Below are the code and all the weights of a small trained network. Each question names an input and a class and asks about switching units off, where a switched-off unit gives its printed mean instead of its output.

import numpy as np


def w(rows, s, z=0):
    codes = np.array(rows[::2]) - 128.0
    scale = np.full(codes.shape[1], s)
    scale[-1] = z or s
    return codes * scale


def f(y):
    return np.maximum(y, 0)


def log_softmax(a):
    a = a - a.max(-1, keepdims=True)
    return a - np.log(np.exp(a).sum(-1, keepdims=True))


def net(x, mask):
    res = np.array(x, float).reshape(1, 5) / 4 @ E
    y = f(res @ A[0][:, :-1].T + A[0][:, -1])
    res = res + np.where(mask, y, B[0][:, -1]) @ B[0][:, :-1]
    return log_softmax(res[-1] @ U[:, :-1].T + U[:, -1])


A, B = {}, {}
E = w([
[70,82,112,98,33,31,164,110,40],'x0',
[123,148,75,3,176,212,129,86,45],'x1',
[135,125,4,108,178,37,166,143,158],'x2',
[221,195,31,203,181,150,107,14,86],'x3',
[33,49,83,177,105,103,4,125,64],'x4',
],0.0048)
A[0] = w([
[145,136,80,116,153,161,135,109,100,97],'n1',
[170,142,143,119,122,166,134,120,120,206],'n2',
[105,120,93,127,106,76,128,94,58,49],'n3',
[150,134,204,178,95,180,118,123,132,188],'n4',
[105,124,196,123,80,182,119,111,71,108],'n5',
[142,121,145,183,127,23,138,158,195,62],'n6',
[164,146,156,101,128,141,168,136,157,164],'n7',
[75,107,133,129,140,143,105,155,146,191],'n8',
[167,140,159,93,136,153,163,138,151,145],'n9',
[145,139,161,108,120,131,159,133,134,117],'n10',
[70,117,118,3,112,91,172,138,87,111],'n11',
[39,90,173,164,137,131,85,185,189,138],'n12',
[171,149,70,132,173,249,97,92,96,147],'n13',
[111,117,111,82,145,109,119,152,133,63],'n14',
[102,118,125,116,131,160,99,143,145,249],'n15',
[192,155,173,70,132,173,178,144,171,135],'n16',
[106,126,155,141,123,172,136,133,158,39],'n17',
],0.015,0.0018)
B[0] = w([
[173,111,111,80,125,138,99,139,129,188],'n1',
[148,109,149,143,142,174,109,140,122,176],'n2',
[167,137,110,138,152,69,125,147,156,186],'n3',
[110,130,159,122,133,215,147,122,111,190],'n4',
[46,122,158,179,109,136,148,125,132,192],'n5',
[114,120,80,112,123,1,113,141,136,203],'n6',
[186,125,99,118,142,130,125,122,119,184],'n7',
[143,137,150,86,121,161,160,124,129,173],'n8',
[175,119,96,110,149,137,105,136,132,185],'n9',
[134,140,111,100,154,143,103,128,142,163],'n10',
[22,126,138,42,91,121,136,122,130,234],'n11',
[117,140,122,11,124,198,129,114,119,214],'n12',
[230,142,99,104,155,172,126,134,133,253],'n13',
[107,125,171,159,114,148,123,116,116,160],'n14',
[135,121,144,140,126,165,128,124,122,167],'n15',
[222,138,84,104,144,132,110,130,130,218],'n16',
[151,120,124,127,129,150,111,114,116,151],'n17',
],0.021,0.011)
U = w([
[195,151,114,95,166,192,98,117,114,189],'0',
[2,117,166,100,78,133,160,114,118,154],'1',
[132,123,90,161,139,28,105,159,166,111],'2',
[94,120,205,233,128,161,171,103,96,6],'3',
],0.0087,0.0018)

Each question gives the input, the list of numbers given to net, and the class t.
The units are the neurons (one row each of A and B). Each row of codes is followed by its name. A weight is (code - 128) times the scale printed after its matrix; where a second scale follows, it is the last column's (A, B and U).
mask holds one flag per neuron, in row order. A switched-off neuron (its flag False) gives its mean, the last column of its row in B, instead of its output. The means were averaged over made-up inputs and are rounded, as every weight is.
A unit's drop is (log p(t) with every unit on - log p(t) with that unit switched off) / (log p(t) with every unit on - log p(t) with every unit switched off).
The circuit of an input: a set's keep is (log p(t) with only the set's units on - log p(t) with every unit switched off) / (log p(t) with every unit on - log p(t) with every unit switched off). Starting from the 12 units with the biggest drops (on a tie, the unit counted first), units are removed one at a time, each time the one whose removal leaves the highest keep (on an exact tie, the one counted first), for as long as the keep stays at least 0.8.
units of the circuit, in order: the units of the circuit, biggest drop first
unit that matters most: the unit with the biggest drop
top k neurons: the k neurons with the biggest drops, biggest first
drop when u is switched off: that unit's drop, to one decimal
input [2,3,8,-7,-6], class 1: unit that matters most : n11
input [6,1,5,-4,-8], class 2: units of the circuit, in order : [n12 n13]
input [7,-8,-1,0,6], class 2: top 3 neurons : [n6 n3 n11]
input [0,-4,6,-2,6], class 2: top 2 neurons : [n6 n11]
input [1,-7,2,-2,-2], class 2: top 2 neurons : [n6 n11]
input [-1,-5,4,-3,8], class 1: top 2 neurons : [n12 n13]
input [7,-8,-8,7,3], class 1: drop when n16 is switched off : 0.1
input [-7,-8,8,0,2], class 2: drop when n6 is switched off : 0.5
input [0,-4,5,-1,2], class 2: drop when n11 is switched off : 0.1
input [-2,-7,-7,2,3], class 1: drop when n13 is switched off : 0.2
